Here is a tiny trained network, its code and every weight. The questions are about switching its units off for an input and a class, where a switched-off unit gives its printed mean instead of its output.

import numpy as np


def w(rows, s, z=0):
    codes = np.array(rows[::2]) - 128.0
    scale = np.full(codes.shape[1], s)
    scale[-1] = z or s
    return codes * scale


def f(y):
    return np.maximum(y, 0)


def log_softmax(a):
    a = a - a.max(-1, keepdims=True)
    return a - np.log(np.exp(a).sum(-1, keepdims=True))


def net(x, mask):
    res = np.array(x, float).reshape(1, 3) / 4 @ E
    y = f(res @ A[0][:, :-1].T + A[0][:, -1])
    res = res + np.where(mask, y, B[0][:, -1]) @ B[0][:, :-1]
    return log_softmax(res[-1] @ U[:, :-1].T + U[:, -1])


A, B = {}, {}
E = w([
[118,74,125,185,232,90],'x0',
[199,131,189,89,128,137],'x1',
[105,227,206,247,117,147],'x2',
],0.011)
A[0] = w([
[123,85,112,101,120,149,48],'N0',
[107,154,141,76,117,154,153],'N1',
[138,95,80,46,129,63,254],'N2',
[152,156,150,124,246,20,116],'N3',
[127,185,83,101,71,189,181],'N4',
[83,111,69,168,111,84,131],'N5',
[206,149,188,94,200,79,168],'N6',
],0.011,0.0028)
B[0] = w([
[179,115,170,156,108,249,166],'N0',
[112,112,157,108,139,43,169],'N1',
[150,90,148,203,171,88,251],'N2',
[85,163,205,75,77,107,207],'N3',
[95,94,167,123,138,89,203],'N4',
[140,133,127,133,67,45,180],'N5',
[145,147,182,132,68,64,192],'N6',
],0.011,0.012)
U = w([
[188,121,162,155,147,105,255],'0',
[190,142,115,120,54,58,176],'1',
[96,104,159,49,115,87,198],'2',
[150,127,116,88,181,156,35],'3',
[204,159,14,106,113,201,1],'4',
[209,159,68,82,136,253,1],'5',
],0.0072,0.003)

Each question gives the input, the list of numbers given to net, and the class t.
The units are the neurons (one row each of A and B). Each row of codes is followed by its name. A weight is (code - 128) times the scale printed after its matrix; where a second scale follows, it is the last column's (A, B and U).
mask holds one flag per neuron, in row order. A switched-off neuron (its flag False) gives its mean, the last column of its row in B, instead of its output. The means were averaged over made-up inputs and are rounded, as every weight is.
A unit's drop is (log p(t) with every unit on - log p(t) with that unit switched off) / (log p(t) with every unit on - log p(t) with every unit switched off).
The circuit of an input: a set's keep is (log p(t) with only the set's units on - log p(t) with every unit switched off) / (log p(t) with every unit on - log p(t) with every unit switched off). Starting from all 7 units, units are removed one at a time, each time the one whose removal leaves the highest keep (on an exact tie, the one counted first), for as long as the keep stays at least 0.8.
circuit, biggest first: the units of the circuit, biggest drop first
unit that matters most: the unit with the biggest drop
top k neurons: the k neurons with the biggest drops, biggest first
drop when u is switched off: that unit's drop, to one decimal
input [6,-3,5], class 2: circuit, biggest first	N3, N2
input [-1,4,-7], class 0: circuit, biggest first	N2, N0
input [-8,-2,4], class 2: circuit, biggest first	N4, N2
input [6,-7,-8], class 0: top 2 neurons	N2, N0
input [-7,-6,5], class 2: circuit, biggest first	N4, N2
input [6,2,4], class 2: circuit, biggest first	N3, N2
input [-7,-8,-8], class 0: top 4 neurons	N2, N0, N3, N6
input [-7,-3,3], class 2: top 2 neurons	N4, N2
input [-8,-5,5], class 2: unit that matters most	N4
input [8,-3,2], class 2: top 2 neurons	N3, N2
input [3,8,3], class 1: top 3 neurons	N6, N2, N4
input [7,-2,6], class 2: top 3 neurons	N3, N2, N0
input [-8,0,1], class 2: circuit, biggest first	N4, N2
input [-8,-2,-8], class 0: unit that matters most	N2
input [-6,2,-8], class 0: top 3 neurons	N2, N0, N3
input [6,8,7], class 1: circuit, biggest first	N6, N2
input [6,-8,4], class 1: top 2 neurons	N5, N4
input [-2,6,-6], class 0: circuit, biggest first	N2, N3
input [-7,2,1], class 2: top 2 neurons	N4, N2
input [8,-2,0], class 2: top 3 neurons	N3, N2, N0
input [8,5,3], class 2: top 2 neurons	N3, N2
input [3,-5,-8], class 0: top neuron	N2
input [0,6,-8], class 0: drop when N0 is switched off	0.1
input [-3,4,-8], class 0: drop when N2 is switched off	0.5
input [-2,4,-8], class 0: drop when N2 is switched off	0.5
input [-7,0,-8], class 0: drop when N0 is switched off	0.2
